Below is a small trained network, with its code and all its weights. Each question gives an input and a class and asks what happens when units are switched off, that is, made to give their printed mean instead of their output.

import numpy as np


def w(rows, s, z=0):
    codes = np.array(rows[::2]) - 128.0
    scale = np.full(codes.shape[1], s)
    scale[-1] = z or s
    return codes * scale


def f(y):
    return np.maximum(y, 0)


def log_softmax(a):
    a = a - a.max(-1, keepdims=True)
    return a - np.log(np.exp(a).sum(-1, keepdims=True))


def net(x, mask):
    res = np.array(x, float).reshape(1, 3) / 4 @ E
    y = f(res @ A[0][:, :-1].T + A[0][:, -1])
    res = res + np.where(mask, y, B[0][:, -1]) @ B[0][:, :-1]
    return log_softmax(res[-1] @ U[:, :-1].T + U[:, -1])


A, B = {}, {}
E = w([
[10,108,246,46,225],'x0',
[16,101,19,42,17],'x1',
[143,221,185,38,1],'x2',
],0.007)
A[0] = w([
[26,105,23,110,98,135],'n0',
[95,155,100,157,128,29],'n1',
[72,117,80,119,114,122],'n2',
[140,130,86,136,118,169],'n3',
[98,141,254,106,144,179],'n4',
[78,121,193,99,165,108],'n5',
[156,121,164,74,139,107],'n6',
[149,121,99,197,174,155],'n7',
[149,104,133,135,160,128],'n8',
[147,88,128,107,119,46],'n9',
[166,116,111,111,166,58],'n10',
[128,106,101,117,140,3],'n11',
[83,127,144,110,151,187],'n12',
[97,117,116,127,121,183],'n13',
[95,137,63,76,151,120],'n14',
[240,147,103,149,92,164],'n15',
[151,109,134,166,178,117],'n16',
],0.02,0.004)
B[0] = w([
[29,119,174,85,191,253],'n0',
[102,147,108,144,143,138],'n1',
[117,116,197,92,136,189],'n2',
[121,77,112,106,99,166],'n3',
[144,195,170,213,82,226],'n4',
[86,63,34,253,113,205],'n5',
[119,164,148,152,115,158],'n6',
[192,134,120,81,200,203],'n7',
[166,115,146,121,165,163],'n8',
[104,135,115,133,141,130],'n9',
[154,108,130,124,141,147],'n10',
[129,123,144,133,139,139],'n11',
[142,88,185,177,93,182],'n12',
[156,96,189,109,111,162],'n13',
[83,128,141,117,172,183],'n14',
[125,140,82,64,23,215],'n15',
[175,129,124,117,206,187],'n16',
],0.033,0.019)
U = w([
[229,151,98,70,166,206],'0',
[217,165,161,203,184,99],'1',
[101,208,107,116,153,2],'2',
[178,255,122,140,31,182],'3',
[51,95,208,104,162,229],'4',
[122,149,81,58,40,121],'5',
[100,172,95,130,155,29],'6',
[141,177,180,245,117,65],'7',
],0.0083,0.0053)

Each question gives the input, the list of numbers given to net, and the class t.
The units are the neurons (one row each of A and B). Each row of codes is followed by its name. A weight is (code - 128) times the scale printed after its matrix; where a second scale follows, it is the last column's (A, B and U).
mask holds one flag per neuron, in row order. A switched-off neuron (its flag False) gives its mean, the last column of its row in B, instead of its output. The means were averaged over made-up inputs and are rounded, as every weight is.
A unit's drop is (log p(t) with every unit on - log p(t) with that unit switched off) / (log p(t) with every unit on - log p(t) with every unit switched off).
The circuit of an input: a set's keep is (log p(t) with only the set's units on - log p(t) with every unit switched off) / (log p(t) with every unit on - log p(t) with every unit switched off). Starting from the 12 units with the biggest drops (on a tie, the unit counted first), units are removed one at a time, each time the one whose removal leaves the highest keep (on an exact tie, the one counted first), for as long as the keep stays at least 0.8.
units of the circuit, in order: the units of the circuit, biggest drop first
most important unit: the unit with the biggest drop
k most important neurons: the k neurons with the biggest drops, biggest first
drop of u: that unit's drop, to one decimal
input [0,-5,1], class 3: most important unit : n0
input [2,0,-5], class 1: 2 most important neurons : n0, n15
input [6,-3,-5], class 7: 3 most important neurons : n5, n4, n12
input [1,-1,-4], class 1: 2 most important neurons : n15, n0
input [-4,-5,1], class 0: units of the circuit, in order : n4, n0
input [5,4,3], class 7: 2 most important neurons : n4, n5
input [-6,-3,2], class 5: 2 most important neurons : n15, n4
input [6,-4,-5], class 1: 2 most important neurons : n16, n7
input [-6,-6,7], class 5: 2 most important neurons : n4, n15
input [7,-7,-4], class 7: 2 most important neurons : n4, n5
input [-6,3,-1], class 5: drop of n15 : 1.1
input [-5,-8,7], class 3: drop of n0 : 0.5
input [-5,-3,6], class 5: drop of n4 : 0.2
input [-8,-2,-6], class 0: units of the circuit, in order : n7
